Below are the code and all the weights of a small trained network. Each question names an input and a class and asks about switching units off, where a switched-off unit gives its printed mean instead of its output.

import numpy as np


def w(rows, s, z=0):
    codes = np.array(rows[::2]) - 128.0
    scale = np.full(codes.shape[1], s)
    scale[-1] = z or s
    return codes * scale


def norm(h):
    return h / np.sqrt((h * h).mean(-1, keepdims=True) + 1e-5)


def f(y):
    return np.maximum(y, 0)


def log_softmax(a):
    a = a - a.max(-1, keepdims=True)
    return a - np.log(np.exp(a).sum(-1, keepdims=True))


def net(x, mask):
    res = np.array(x, float).reshape(1, 3) / 4 @ E
    u = 0
    for l in range(4):
        y = f(norm(res) @ A[l][:, :-1].T + A[l][:, -1])
        res = res + np.where(mask[u : u + 7], y, B[l][:, -1]) @ B[l][:, :-1]
        u += 7
    return log_softmax(norm(res)[-1] @ U[:, :-1].T + U[:, -1])


A, B = {}, {}
E = w([
[105,83,150,254,160,98,106,170,192,125,83],'x0',
[145,157,121,88,128,137,190,231,153,216,50],'x1',
[157,57,140,4,82,163,36,134,138,163,87],'x2',
],0.0057)
A[0] = w([
[130,71,141,96,133,142,2,68,158,125,132,94],'0.n0',
[134,175,151,127,156,143,193,176,154,171,125,107],'0.n1',
[134,69,138,214,150,119,77,149,194,133,79,174],'0.n2',
[108,147,122,142,122,136,145,108,118,155,146,81],'0.n3',
[130,76,131,61,126,130,65,173,146,146,78,3],'0.n4',
[118,115,118,180,117,119,114,39,115,83,172,166],'0.n5',
[146,162,153,97,146,118,102,116,101,113,112,180],'0.n6',
],0.0089,0.0024)
B[0] = w([
[144,101,96,122,49,90,140,151,1,38,143,238],'0.n0',
[110,73,81,139,112,77,173,92,94,99,98,208],'0.n1',
[88,116,119,228,69,145,81,191,164,116,145,237],'0.n2',
[182,155,180,106,145,108,89,170,116,63,127,150],'0.n3',
[142,137,170,84,184,161,70,118,176,192,151,208],'0.n4',
[152,144,172,95,190,180,81,119,183,197,129,254],'0.n5',
[73,120,97,182,121,163,175,76,152,173,180,168],'0.n6',
],0.0091,0.0086)
A[1] = w([
[128,249,164,137,130,196,106,144,192,139,186,74],'1.n0',
[124,159,94,140,105,82,234,171,123,100,111,146],'1.n1',
[150,172,115,46,161,100,211,75,76,109,94,4],'1.n2',
[164,169,150,38,218,138,160,81,145,169,139,32],'1.n3',
[143,157,143,67,111,167,110,212,190,193,98,32],'1.n4',
[181,157,159,36,188,118,155,95,84,123,119,149],'1.n5',
[147,141,199,129,160,131,51,147,177,142,50,121],'1.n6',
],0.011,0.0015)
B[1] = w([
[146,128,162,133,191,111,105,79,156,132,117,254],'1.n0',
[118,131,108,175,67,141,80,158,106,110,90,232],'1.n1',
[195,80,175,70,123,131,57,159,121,102,250,239],'1.n2',
[107,160,159,153,112,114,108,159,97,84,19,250],'1.n3',
[119,119,183,155,210,106,93,111,151,178,124,205],'1.n4',
[109,183,110,155,76,136,205,98,140,124,74,250],'1.n5',
[165,102,108,105,127,146,150,153,120,139,193,230],'1.n6',
],0.012,0.0077)
A[2] = w([
[142,145,60,99,112,142,170,94,103,175,168,68],'2.n0',
[140,164,188,78,173,84,146,74,128,170,39,53],'2.n1',
[163,154,86,87,87,121,144,181,183,70,165,9],'2.n2',
[145,187,150,162,146,188,157,86,178,105,163,123],'2.n3',
[118,102,117,129,251,109,91,135,155,183,183,133],'2.n4',
[128,141,88,61,108,109,220,93,96,112,160,74],'2.n5',
[133,147,150,79,123,180,136,198,158,221,168,67],'2.n6',
],0.013,0.0016)
B[2] = w([
[50,70,176,141,108,185,140,72,115,123,104,152],'2.n0',
[66,251,127,110,178,165,146,137,110,2,82,254],'2.n1',
[152,102,77,121,200,182,134,141,79,88,173,181],'2.n2',
[148,169,131,50,156,101,136,181,130,193,111,195],'2.n3',
[196,80,62,68,58,83,111,99,142,222,165,242],'2.n4',
[66,106,76,178,63,196,175,68,158,170,143,167],'2.n5',
[185,208,130,161,194,102,136,68,181,107,149,167],'2.n6',
],0.0093,0.0096)
A[3] = w([
[79,184,196,116,190,122,197,141,144,73,90,46],'3.n0',
[180,70,145,112,203,118,134,112,242,249,198,81],'3.n1',
[149,174,106,141,86,107,154,138,220,143,223,104],'3.n2',
[91,36,167,147,129,78,111,172,151,106,209,4],'3.n3',
[171,98,80,114,110,115,220,120,149,233,101,91],'3.n4',
[76,87,89,123,97,151,238,64,111,149,152,91],'3.n5',
[68,140,67,161,123,109,238,184,173,103,57,88],'3.n6',
],0.012,0.0013)
B[3] = w([
[207,171,118,88,188,178,168,59,140,146,104,215],'3.n0',
[64,135,130,131,125,55,145,177,239,190,251,250],'3.n1',
[115,102,152,62,166,137,68,96,134,171,82,180],'3.n2',
[199,166,128,66,136,141,170,140,79,77,133,192],'3.n3',
[161,145,150,158,164,156,90,152,122,69,132,170],'3.n4',
[42,62,185,116,142,161,149,124,192,143,102,174],'3.n5',
[110,123,95,156,152,51,157,73,96,204,87,168],'3.n6',
],0.013)
U = w([
[143,237,145,100,213,147,159,41,146,97,41,215],'0',
[193,100,119,122,77,140,81,176,58,18,175,242],'1',
[118,124,132,119,160,55,91,145,248,195,223,173],'2',
[83,107,61,254,109,32,150,112,102,162,42,3],'3',
[5,40,156,122,80,206,162,45,155,111,122,14],'4',
],0.0087,0.0012)

Each question gives the input, the list of numbers given to net, and the class t.
The units are the neurons (one row each of A and B). Each row of codes is followed by its name. A weight is (code - 128) times the scale printed after its matrix; where a second scale follows, it is the last column's (A, B and U).
mask holds one flag per neuron, layer by layer. A switched-off neuron (its flag False) gives its mean, the last column of its row in B, instead of its output. The means were averaged over made-up inputs and are rounded, as every weight is.
A unit's drop is (log p(t) with every unit on - log p(t) with that unit switched off) / (log p(t) with every unit on - log p(t) with every unit switched off).
most important unit: the unit with the biggest drop
k most important neurons: the k neurons with the biggest drops, biggest first
k most important neurons of layer l: the k neurons of layer l with the biggest drops, biggest first
drop of u: that unit's drop, to one decimal
input [-7,2,-3], class 1: most important neuron of layer 0 -> (0.n5)
input [0,5,-8], class 1: 2 most important neurons -> (0.n2, 1.n2)
input [-4,0,8], class 4: 2 most important neurons of layer 0 -> (0.n0, 0.n5)
input [-1,0,8], class 4: 4 most important neurons -> (0.n0, 0.n5, 0.n2, 1.n3)
input [0,-5,0], class 0: 3 most important neurons -> (0.n2, 0.n5, 0.n1)
input [-4,-5,1], class 4: 3 most important neurons -> (0.n0, 0.n4, 0.n2)
input [1,-8,8], class 1: 2 most important neurons -> (0.n0, 1.n5)
input [-1,2,5], class 0: 2 most important neurons -> (0.n2, 0.n4)
input [0,-4,-4], class 0: 2 most important neurons -> (0.n2, 1.n3)
input [0,-8,8], class 4: 4 most important neurons of layer 1 -> (1.n2, 1.n3, 1.n1, 1.n4)
input [7,1,-4], class 3: 2 most important neurons of layer 0 -> (0.n4, 0.n5)
input [-5,2,8], class 0: 2 most important neurons -> (0.n4, 0.n2)
input [-6,-1,5], class 4: 2 most important neurons -> (0.n0, 0.n5)
input [3,2,-1], class 3: most important unit -> 1.n2
input [0,-5,-8], class 0: 2 most important neurons -> (0.n2, 1.n3)
input [0,-3,3], class 4: 2 most important neurons -> (0.n0, 0.n2)
input [-7,-5,-1], class 0: 2 most important neurons -> (0.n5, 0.n2)
input [-3,2,-6], class 1: 2 most important neurons -> (1.n2, 0.n2)
input [-7,0,8], class 4: drop of 0.n0 -> 1.7
input [-5,-8,5], class 4: most important unit -> 0.n0
input [-4,-1,-5], class 0: drop of 0.n2 -> 1.4
input [-3,-5,5], class 4: drop of 0.n2 -> 0.1
